Each row is followed by its group and then its class within the group.
[ -6  -5 -24   9   3  -5 -24  21  30 -27 -27  -5 -20  -5  -8  -3  -8 -11
 -18   9   1 -24 -47  -4 -11 -11   5   6   8  -9 -46  -4   3 -34 -13 -17
  12   6 -35  -5  15  18  16  21   4  13  -1   9  -1  -2   0   2 -49 -34
 -31  -9  24   1   7  17  -5  28 -15   1  -1  31  11  -7   9  34 -16  15
  13]  q517 q803
[ 13 -23  -6  42   0  22   9   3  42  -4   6   4  -8 -15  -3   3  -5  -8
 -10   9  60 -28  -6 -27  -6  -3  22 -19  11  -7  49  17  11 -11  -1  13
 -21  51  -9  37   7 -24  14  -4  -2 -10  14  68   6  10  30 -52 -36  23
  15   3  36 -24   2   9   9   4  -1  -7 -19  20 -24 -10   9  10 -29 -17
  -9]  q212 q866
[ 11  26 -39 -15  15 -17  13  -4 -44 -23   1  41   2  -2 -11  -1  25 -22
 -20  -5  55   0  39 -31  -2  14  35 -43   4   7  81 -25  -3  -1  11  33
  -7  26   5  35   8 -17  -8 -14   1 -36  12  32  -2  39   2 -21 -14  24
  21   4   0 -21  -1  17  12  11  18 -17   9   9  -5  29 -11   3 -28 -38
  25]  q212 q710
[ -9  17  -8  48  -2  30  -7  26  45  19  -5  -4 -12 -13   9  -9   5 -28
  -6  16  18 -22 -19 -19 -11 -27  14  13   2 -13 -42 -23  10 -34   3  15
   6   6 -29  -1  47  -1  -3   9 -30 -13  -1  40  22   7 -30  -5 -42  -6
 -27  12  10  54  13  25   5  22 -22  10 -12  15 -13 -27  16  32 -42  26
  18]  q434 Q548
[ -2 -12  -6   5   9 -18  -8   3 -56 -15  -2  -1 -14   0  13  -6  -3 -16
 -14  -5 -31   9  25  -6   0 -17  -1 -29   1  17 -32 -65  -8   7   2   2
  13 -41  -3  -6  -2 -20   3  31 -16   3  19 -47  -6   9  -6  -4 -43 -16
  -7 -11  15  33  18 -31  -8  16  -8 -20   1  10 -12 -14   8  16 -10 -12
  25]  q517 q803
[ 16  11 -12  43  -4  34  11  14  18   8  18   5 -26  30   2  12  -7  12
  39  17  52 -46   5 -43 -16  15  25  -3  14  -4  37   6  14 -18  -4  34
 -32  42 -18  38  23 -60  -6   2   7  -9  10  77  50  10   3 -34 -32  39
  -4  -8 -28 -21   4  -9  11 -10  -3 -11 -51  34 -29 -12  14 -36 -52  -7
  15]  q212 q710
[ 12   4  15  14  -5  10   7   0  35 -20   9   8 -17  18   8  12  18  15
   5   2  96 -28 -33 -39  -4  12   7   0  22  -6  53  31   2 -27   3  13
 -15  55 -29  50   3  -2  -1 -27   7  -3   6  61  16  14  14 -23 -49  10
   0  -1  -1 -47   7  29   3  -8  23 -32 -22  22 -16   3 -13   4 -47 -28
 -18]  q212 q124
[ -6  -4  -4  39   5   1  -4  16 -12 -12 -17   0 -26   2  29  -8 -16 -22
 -16   5 -21  -2  23 -16  23 -12   1 -16   3   4 -24 -32  18  -9 -10  15
   8 -24 -21   8  12 -11  -7  26  -3   1  22  12   7   5  -4  -4 -47   5
 -11  -1   6  50  15 -10   9  23 -18  -6 -11  18  -6 -27   8  15 -26  28
  19]  q517 q725
[ 24  33 -25 -28 -12  -4  -5 -15 -42 -72  -5  13  -5  15 -20 -17 -17   5
   2 -13  49  -5  45 -28 -18   2 -11   7  -3  27  81   7  -7  21   0  -8
 -11  28  14  20 -22  20  -2 -19  -3 -22 -22  26  14  10  23 -11  -8  13
  36  -3 -10 -50  -3  21  15  -6  21  12  22 -33   5  25 -16 -27 -28 -60
 -17]  q212 q866
[ 19  14 -25  10  14  -3  14  -8 -44  -2   6   7  -9 -11  -5  -2   9  -4
  26  -2  58  -2  47 -31  -5  12  18 -33  -2   2  72  20 -16   4  15  14
  -6  11   5  34  -8 -23  -1  -7  -7 -22   5  38  11  14  16 -26  -9  18
   5  -1   1  -8  20   4  12   5  19 -15   0   6 -15   4   6 -10 -25 -34
  22]  q212 q710
[-12 -22   4  33   1   4  -9  19  -2   7   5 -12   3   8  19   5  -8 -28
   7  55 -38  -8  -1  -5  18 -13   6 -14   4  -7 -32 -58  25 -16 -43   8
   1  -9 -22   9  21 -46  -1  34  -7  16  42   9   0   0 -17  10 -36  -3
 -26   3   4  56  20 -39  -7  -4 -13  -9 -18  16   2 -38  15   5 -18  32
  10]  q517 q803
[ 14   2   2  19   9   8   8   6  20  -5  46   8 -12   1 -19  -9  11   6
   6   2  54 -35 -21 -22  -9   7   4 -10   8 -10  45  35  -1 -15   6  24
 -26  47  -9  19   1  -3  11 -27   2  19   9  33  10  20   5 -15 -50   7
  -7  -8 -15 -30   1  22  16  -2  22  -4   5  20 -13  -5  -9  -3 -20 -24
  -1]  q212 q710
[  4  16  28  23   4  11  -3  -4 -23  12   2  -5 -11  11  12  72  -8  13
  22  -1  -4   3  22 -18  16 -17   2   5   1 -12 -30 -39   6  -8  -2  -5
 -12 -21  -3 -13  -4 -24  -2  12  -1   0   2  -5  13  -6  -8   8 -10  19
 -16  -3 -16  32   4 -21   0   7 -25 -18 -21 -13 -17 -26  19   1 -24  14
  19]  q434 Q548
[  1 -17   7  14   3  22   7   6  39 -26   6   6 -21  21 -20  -9   8 -10
 -33  -5  53 -21 -19 -14 -15  -1  14 -18   4  30  28  13   9 -19  10  16
  11  38 -27  38  17 -22   9   0   2  -1  -6  59  -6   4   9 -27 -70   0
 -18   3   5 -18  12   8  -5   6   7   1 -21  39  -6   8  16   6 -23 -24
   7]  q212 q710

Each row is followed by its group and then its class within the group.
[  5  55  20  10   4 -69  -8 -28 -22 -19 -26   6 -57   5 -51  -3  59 -11
 -18 -17   4  -7   3 -22 -12 -13 -11 -20   5  -7 -30 -29  12  58  15 -18
  21  -1  -3  16  -1  26 -56  18 -32 -12 -40  25 -51   5 -40 -33 -31 -25
   7  10  15  35 -37   9 -22  -4   4 -20 -26 -26  46 -21  -8 -33 -27 -16
 -16]  M N
[-20   8 -25   4  21 -49  -8 -21  -2   2 -12   0 -78   1  10 -12  25   1
  23 -33  23 -11   0  11   5   1  17  -7  31  16 -19   5  -7  63   3  12
   9 -32  13 -14  -2  34 -17   3 -32 -16 -11   8  39  14 -35 -12 -16 -13
  -1   5 -12  -8  -8  43 -13  29  21  19 -52 -33   4  26  -6 -13  19  -4
  13]  H F
[ 18  30 -27  20  11 -77 -13   4 -37   0 -13  -7 -27 -13   8   0  54  -3
   2   4   2 -14 -11   4  -7 -10   9 -15  20   9  18 -24  24  50  -4 -14
  25 -20  10   1  -9  29 -20  22  -6 -31 -20 -28   0   4 -40 -12 -19   1
 -25  -7  11  24  -7  31 -56   3  19 -10 -58 -57  28  -7 -21 -49  -2   4
 -37]  M Z
[  1  37   3  28  16 -50  -7  -7 -16   6 -13  -4 -32  -2 -23   1  30  -9
  -4 -20   3   7   5  -1  -4 -13 -10  -5  10  -1  11 -18   4  16  16 -11
  17  42  -3   9  -4  25 -12   3  -4 -21  10  20 -45  -1 -30 -22 -21 -12
   2   7  11  13 -22  -2 -15  -8  -4   3 -14 -10  36   3 -15 -19 -24  -5
 -13]  M N
[-13  -9   5   6  35  -5  23 -23 -18  -3  -3   8 -22  15  25  -2  14  13
   5 -22  28 -23   4  11  -3 -10  21 -21  23  -5 -24  27  15  28  -1   0
  21  -5   9  -3  -2  -2  -9  -1 -31  -6 -11  -5  60  18 -28 -18 -11 -80
   2  -4   2  -3 -11  22   9  34  39   0 -19 -35 -29  17 -24   5  -1 -10
  23]  H U
[  7   7   7  11  34  -9  22  14  -2  -3  -5   1 -37  32  26   8   2  -1
  11 -39  -2 -10  -3   9 -43 -24   7 -25  16   4   6  -5 -16  35   2  10
 -31  35  13 -25  -6  -1  27 -18 -43  -1  -9   5  46  14 -36 -17 -24  -7
  40  14  -8 -15   3   3  29  37  26  21  -9 -26 -18  37 -10  23  -1  26
  -6]  H Q
[ 12  41  -4  21  17 -57   3  -9 -18 -11 -12  -4 -19 -21  -4   5  49  -2
 -16  -7  12  -3 -16 -23  -6 -13  -6 -11  24  -3  24 -39  35  45  -1 -11
   6   2  21   6  -6  18 -16  10 -10 -14  -3   2  24   4 -44  -8 -21   8
  -6   4   7  21  -9  15 -42   2 -12 -12 -42 -45  19  -4 -18 -36  -6  14
 -30]  M J
[ -11   13  -13    7   26   -5   -5  -11  -18  -13  -13    7  -24    7
   10    4   23    8    5  -36   21  -27    2    9   14    0   20    4
    9  -10  -51   14  -16   22   12   -6   25   -2    1    8   -4    9
  -18   16  -13   14  -22   13   -5    6  -11  -26  -18    1   -5  -10
   -7  -13  -27   15   17    8   24   -3  -12 -103   -6   -6  -25   -1
   35  -10   14]  H U
[-13  22  18  13   7 -37   7 -19  -9  -8  -2   6   0  -9  -8   8  32 -18
  -7 -19   8   9 -10  -4 -26  -9 -22 -11   4  -4   1 -20  34  14  16  -5
  14  13  14  17 -20  14 -21  -9 -18  -7   4  26 -29  -7 -45 -13 -10  -6
  -6   6  14  15 -16  -4 -19  12  11 -15 -34 -17   9  -6 -13  -9 -16   1
 -28]  M N
[ 15  29 -19  19  13 -30   1  -6 -21 -29  -6  -6 -25 -53  -8  10  38   1
  -4   8  24 -13  -5 -36  12   1   3   0  20  -7  12 -23  18  20 -16 -17
  21 -42  16  27   0  26 -35  18  21  -8 -23   0  23  -5 -37 -30 -14  19
 -41  -5   8  40  -6   6 -37 -26   8 -31 -62 -32  16 -23 -31 -44 -20  -4
 -16]  M Z
[-12 -14  32  -2   2 -20  46  -3 -12 -17   6   1 -34  37  28  23  10  -5
   5 -21  -7   1 -18   5 -38  -5  -5 -46  19  -1 -29  -4  34  15 -15   9
 -24  23  15  -8  -8  -3  13 -11 -31   6 -11  18  26  13 -28 -19  -1 -12
  21   9  11 -23  12  -7   8  21  61   5  10  -1 -12  -7  -9  50  14  -4
 -31]  H Q
[ 10  38 -42  27  21 -62 -10 -21 -38   4 -34   5  -3 -21  -4 -10  52 -21
  -6  -2   7   5   0  -6   7 -20   9   2  11 -12 -26 -19  44  28  14 -12
  39 -11   3  20   0  38 -15  -1 -17 -35   2  -5 -52   5 -45 -11  -3  -5
 -11  15  19  28 -40  10 -27  -5   3  -1 -53 -26  23 -16 -16 -20 -33 -13
 -21]  M N
[  8  33  -4  16 -10 -86   3 -17 -25 -15   0  -5 -53  -5 -16  -4  49 -16
  13   1  17  -5   4 -14  20   6 -20   5  24  -1  11 -17  26  47  -6 -13
  40   3   4  39  -5  38 -28  14  15 -15 -22  18 -22   5 -32 -26 -24   2
 -40  -4  31   6 -25  36 -61 -20  15   0 -35 -32  45 -22 -18 -37  -6 -23
 -39]  M Z
[-16  23  -6  13   9 -43  12 -15 -13  -8 -19   4 -59  22  -4  -3  33   4
  12 -28  10 -12   8  -5   2 -10   2  -2  10  -4 -35   6   6  31   7   3
  22   5  -4   4  -3  30 -20   4 -26   4 -11   8 -16  10 -23 -21 -15 -10
   8  18   1  -7 -29  29  -2   2  27   2 -10 -15   2  -6  -9  -4 -17 -25
  -5]  H F
[ -7  13  49  -3  15 -25  23 -21 -19   4   4   5 -43  52  -1   7  25 -15
   2 -17   1   3  -7  -1 -25 -17 -21 -36  17  -1 -14  -1  28  32  10  14
 -13  23   7   7  -6   4   8  -5 -45  -7  16   5   5  12 -29 -12  -7 -22
  23  14  10  -4 -14  11   6  37  37  -2  14 -18  -7   9 -16  12 -16  -4
 -11]  H Q
[ 18  40  21  14  11 -33   0 -22 -15  -5  -8   4  -9 -12 -26   0  32   3
  -9 -13  16  -4  12   0  -1 -17 -25 -10   7 -12  39 -30   9  26   8  -2
  13  52   1  -3  -4  17  -5   1  -3  -9   3   7 -17   5 -32 -12 -19 -12
   7   4  19  33 -26   6   3  11 -16   2 -44 -18  27   2 -16 -25 -25  10
  -9]  M N
[-13  13  20  -4   2 -52  14  -8  -9  -5 -18  11 -95  30  13  -6  33   8
  18 -27  19 -31   4   6  -5 -14 -12 -23  35  20 -27  -3   9  57   9  19
  -6  -2   1 -13 -10  28  -5  -3 -44  -6 -14  13  14  14 -20  -9 -20 -15
  21   7  -7 -23 -39  53  13  39  43  25   4 -30 -16  16  -8  -1   2 -17
 -16]  H F
[ 15  29  13  23   2 -52 -25 -42 -40 -15   0   2   2  -5  -6  19  42  -1
  -7   7  35   3  -9 -15   6 -10 -20  -5  36 -13  26 -17  87  37  -7 -13
  48  -8  16  13  -6   8 -25 -15   4 -22 -12  13  14  36 -37 -16 -32   1
 -28   8  34  30 -14  12 -60   3   6 -20 -54 -57  21 -35 -18 -33  -6 -14
 -27]  M Z
